Here is a tiny trained network, its code and every weight. The questions are about switching its units off for an input and a class, where a switched-off unit gives its printed mean instead of its output.

import numpy as np


def w(rows, s, z=0):
    codes = np.array(rows[::2]) - 128.0
    scale = np.full(codes.shape[1], s)
    scale[-1] = z or s
    return codes * scale


def f(y):
    return np.maximum(y, 0)


def log_softmax(a):
    a = a - a.max(-1, keepdims=True)
    return a - np.log(np.exp(a).sum(-1, keepdims=True))


def net(x, mask):
    res = np.array(x, float).reshape(1, 6) / 4 @ E
    y = f(res @ A[0][:, :-1].T + A[0][:, -1])
    res = res + np.where(mask, y, B[0][:, -1]) @ B[0][:, :-1]
    return log_softmax(res[-1] @ U[:, :-1].T + U[:, -1])


A, B = {}, {}
E = w([
[148,147,148,174,136,155,94,120,133,93,119],'x0',
[53,195,60,169,95,48,113,144,231,92,173],'x1',
[131,114,119,130,113,113,141,143,122,128,125],'x2',
[223,67,129,159,250,38,86,107,179,173,117],'x3',
[116,170,195,200,158,120,202,184,104,222,223],'x4',
[136,131,114,125,124,135,122,142,130,138,129],'x5',
],0.014)
A[0] = w([
[130,136,150,82,86,201,116,171,65,90,154,177],'n0',
[99,156,94,150,175,1,77,154,236,96,181,14],'n1',
[88,181,101,96,68,105,133,137,152,82,155,147],'n2',
[95,136,121,98,79,139,112,141,178,81,142,130],'n3',
[192,64,126,54,175,146,125,91,82,105,60,178],'n4',
[100,136,143,88,125,169,135,143,49,107,130,146],'n5',
[159,130,147,200,184,90,123,161,117,176,172,118],'n6',
[141,127,101,77,123,123,110,108,117,133,86,172],'n7',
[109,131,189,67,93,202,121,172,3,101,122,226],'n8',
[27,250,123,126,41,115,128,171,143,75,130,148],'n9',
[55,126,113,124,62,159,103,114,171,80,127,124],'n10',
[70,111,171,112,46,246,141,131,29,143,97,232],'n11',
[134,101,134,107,100,166,152,105,68,103,134,121],'n12',
[76,205,152,149,97,112,153,172,86,134,174,116],'n13',
[64,171,100,105,67,129,101,114,182,62,124,194],'n14',
[201,49,176,154,185,162,125,141,70,183,134,136],'n15',
[144,162,81,44,151,114,75,137,113,70,68,254],'n16',
[145,144,222,140,185,101,209,174,115,179,162,171],'n17',
[209,67,147,92,126,96,98,58,168,60,63,203],'n18',
[73,211,156,187,111,124,159,188,176,156,188,117],'n19',
[109,136,69,97,72,133,114,53,110,58,51,188],'n20',
[104,96,98,158,155,85,101,123,207,141,93,153],'n21',
[90,112,106,93,45,102,127,124,172,92,143,170],'n22',
[178,145,163,93,202,120,133,172,96,147,144,121],'n23',
],0.011,0.0079)
B[0] = w([
[141,161,56,145,83,134,160,87,106,158,116,203],'n0',
[139,161,19,183,2,173,162,7,228,61,123,210],'n1',
[67,111,121,107,156,151,156,123,103,116,113,188],'n2',
[106,87,97,136,165,175,180,128,66,134,94,173],'n3',
[184,75,132,92,117,58,25,176,69,132,113,215],'n4',
[147,167,127,154,94,144,132,76,147,117,127,184],'n5',
[169,204,145,147,160,101,174,104,152,122,154,195],'n6',
[113,101,102,64,141,65,67,134,133,128,89,167],'n7',
[188,168,55,135,78,116,135,46,207,82,146,237],'n8',
[21,100,182,140,210,175,131,173,48,172,124,228],'n9',
[84,136,116,119,163,165,119,131,98,150,60,189],'n10',
[137,155,64,183,29,102,129,25,208,90,111,254],'n11',
[147,122,119,102,100,115,127,92,162,124,115,173],'n12',
[63,168,188,222,116,198,148,192,150,151,205,191],'n13',
[54,101,83,128,128,161,160,120,72,129,88,208],'n14',
[180,190,193,103,181,56,206,191,100,114,107,215],'n15',
[121,70,112,49,96,117,109,127,94,139,30,202],'n16',
[149,198,155,157,149,91,149,154,154,72,141,218],'n17',
[172,37,116,125,122,119,84,126,108,177,115,211],'n18',
[92,143,193,190,69,188,146,175,165,110,177,211],'n19',
[111,105,79,83,157,140,114,103,88,157,72,214],'n20',
[200,123,69,93,61,111,79,98,161,138,20,179],'n21',
[95,78,95,103,163,158,134,119,123,87,121,184],'n22',
[181,150,162,107,146,69,177,167,148,106,98,176],'n23',
],0.0092,0.029)
U = w([
[161,74,39,106,21,136,79,52,129,118,67,252],'0',
[171,207,130,182,36,150,209,103,215,109,164,121],'1',
[45,74,120,101,177,173,136,160,41,151,41,35],'2',
[15,142,211,170,110,194,136,191,99,130,232,64],'3',
[242,33,210,72,126,67,21,201,77,177,81,144],'4',
[214,179,214,128,254,71,190,175,91,121,120,102],'5',
],0.0088,0.002)

Each question gives the input, the list of numbers given to net, and the class t.
The units are the neurons (one row each of A and B). Each row of codes is followed by its name. A weight is (code - 128) times the scale printed after its matrix; where a second scale follows, it is the last column's (A, B and U).
mask holds one flag per neuron, in row order. A switched-off neuron (its flag False) gives its mean, the last column of its row in B, instead of its output. The means were averaged over made-up inputs and are rounded, as every weight is.
A unit's drop is (log p(t) with every unit on - log p(t) with that unit switched off) / (log p(t) with every unit on - log p(t) with every unit switched off).
The circuit of an input: a set's keep is (log p(t) with only the set's units on - log p(t) with every unit switched off) / (log p(t) with every unit on - log p(t) with every unit switched off). Starting from the 12 units with the biggest drops (on a tie, the unit counted first), units are removed one at a time, each time the one whose removal leaves the highest keep (on an exact tie, the one counted first), for as long as the keep stays at least 0.8.
circuit, biggest first: the units of the circuit, biggest drop first
top k neurons: the k neurons with the biggest drops, biggest first
drop of u: that unit's drop, to one decimal
input [-8,0,5,5,-7,7], class 4: circuit, biggest first : (n11 n4)
input [-3,0,0,3,8,7], class 5: circuit, biggest first : (n11)
input [-4,4,2,0,8,0], class 3: circuit, biggest first : (n11 n13)
input [4,1,2,-2,7,8], class 3: circuit, biggest first : (n1 n13)
input [-2,-1,-5,1,3,2], class 5: top 2 neurons : (n1 n11)
input [-1,0,-2,8,6,1], class 5: top 3 neurons : (n11 n15 n8)
input [2,0,7,1,4,1], class 5: top 3 neurons : (n11 n1 n8)
input [-1,-5,-3,8,0,5], class 4: top 2 neurons : (n4 n18)
input [-8,8,5,0,-3,1], class 2: top 2 neurons : (n9 n11)
input [-6,5,-6,0,-7,6], class 2: top 2 neurons : (n11 n8)
input [3,-7,6,8,1,4], class 5: top 2 neurons : (n15 n6)
input [-6,2,7,6,5,-5], class 1: drop of n1 : 0.3
input [5,3,6,-8,-1,0], class 2: drop of n6 : 0.0
input [-6,1,0,6,3,6], class 1: top neuron : (n1)
input [-8,6,-1,3,1,-1], class 1: drop of n4 : 0.2
